Below is a small trained network, with its code and all its weights. Each question gives an input and a class and asks what happens when units are switched off, that is, made to give their printed mean instead of their output.

import numpy as np


def w(rows, s, z=0):
    codes = np.array(rows[::2]) - 128.0
    scale = np.full(codes.shape[1], s)
    scale[-1] = z or s
    return codes * scale


def f(y):
    return y / 2 * (1 + np.tanh(0.7978845608 * (y + 0.044715 * y**3)))


def log_softmax(a):
    a = a - a.max(-1, keepdims=True)
    return a - np.log(np.exp(a).sum(-1, keepdims=True))


def net(x, mask):
    res = np.array(x, float).reshape(1, 8) / 4 @ E
    y = f(res @ A[0][:, :-1].T + A[0][:, -1])
    res = res + np.where(mask, y, B[0][:, -1]) @ B[0][:, :-1]
    return log_softmax(res[-1] @ U[:, :-1].T + U[:, -1])


A, B = {}, {}
E = w([
[127,124,136],'x0',
[11,84,85],'x1',
[95,184,166],'x2',
[163,76,83],'x3',
[130,133,120],'x4',
[128,121,138],'x5',
[127,125,136],'x6',
[129,132,123],'x7',
],0.011)
A[0] = w([
[70,132,141,138],'N1',
[94,115,71,96],'N2',
[5,139,82,234],'N3',
[131,107,161,156],'N4',
[141,179,176,93],'N5',
[128,50,113,97],'N6',
[90,86,133,113],'N7',
[171,55,94,112],'N8',
[104,101,126,99],'N9',
[188,154,123,218],'N10',
[105,231,220,127],'N11',
[93,166,179,98],'N12',
[204,151,105,254],'N13',
[87,65,119,173],'N14',
[153,186,196,117],'N15',
[119,60,94,85],'N16',
[111,122,97,232],'N17',
],0.014,0.0064)
B[0] = w([
[60,122,97,165],'N1',
[113,73,70,160],'N2',
[33,72,122,254],'N3',
[122,112,156,137],'N4',
[220,194,136,158],'N5',
[184,102,39,159],'N6',
[113,62,30,153],'N7',
[192,173,27,175],'N8',
[124,56,56,137],'N9',
[206,147,187,195],'N10',
[153,231,135,206],'N11',
[125,254,23,155],'N12',
[140,158,196,215],'N13',
[97,117,92,184],'N14',
[168,191,130,180],'N15',
[181,124,111,161],'N16',
[82,114,192,177],'N17',
],0.0067,0.013)
U = w([
[157,130,228,223],'0',
[63,52,85,189],'1',
[214,122,56,208],'2',
[177,25,3,2],'3',
[175,209,69,12],'4',
[22,172,111,91],'5',
],0.0063,0.0056)

Each question gives the input, the list of numbers given to net, and the class t.
The units are the neurons (one row each of A and B). Each row of codes is followed by its name. A weight is (code - 128) times the scale printed after its matrix; where a second scale follows, it is the last column's (A, B and U).
mask holds one flag per neuron, in row order. A switched-off neuron (its flag False) gives its mean, the last column of its row in B, instead of its output. The means were averaged over made-up inputs and are rounded, as every weight is.
A unit's drop is (log p(t) with every unit on - log p(t) with that unit switched off) / (log p(t) with every unit on - log p(t) with every unit switched off).
The circuit of an input: a set's keep is (log p(t) with only the set's units on - log p(t) with every unit switched off) / (log p(t) with every unit on - log p(t) with every unit switched off). Starting from the 12 units with the biggest drops (on a tie, the unit counted first), units are removed one at a time, each time the one whose removal leaves the highest keep (on an exact tie, the one counted first), for as long as the keep stays at least 0.8.
units of the circuit, in order: the units of the circuit, biggest drop first
most important unit: the unit with the biggest drop
k most important neurons: the k neurons with the biggest drops, biggest first
drop of u: that unit's drop, to one decimal
input [-1,-8,-6,0,2,5,-3,-5], class 0: most important unit -> N13
input [-6,-4,8,-1,-3,-8,-6,1], class 4: 2 most important neurons -> (N11; N12)
input [-2,8,-7,1,-4,5,8,4], class 3: units of the circuit, in order -> (N6; N7)
input [-3,-5,4,-3,2,6,0,-5], class 4: 3 most important neurons -> (N11; N12; N15)
input [0,-8,8,0,7,4,5,4], class 4: units of the circuit, in order -> (N11; N12)
input [5,-7,7,-4,-5,-5,4,-1], class 4: units of the circuit, in order -> (N12; N11)
input [-6,-6,7,-8,8,-3,-6,4], class 4: 2 most important neurons -> (N12; N11)
input [-2,0,8,-5,-7,-5,-7,6], class 4: 3 most important neurons -> (N11; N12; N5)
input [-2,-2,5,-6,-8,-3,-7,6], class 4: 2 most important neurons -> (N12; N11)
input [4,5,0,6,2,7,-5,-7], class 3: drop of N6 -> 0.3
input [-6,-4,6,-4,7,-4,5,5], class 4: drop of N12 -> 0.2
input [-5,-4,3,-4,0,7,1,6], class 4: drop of N11 -> 0.4
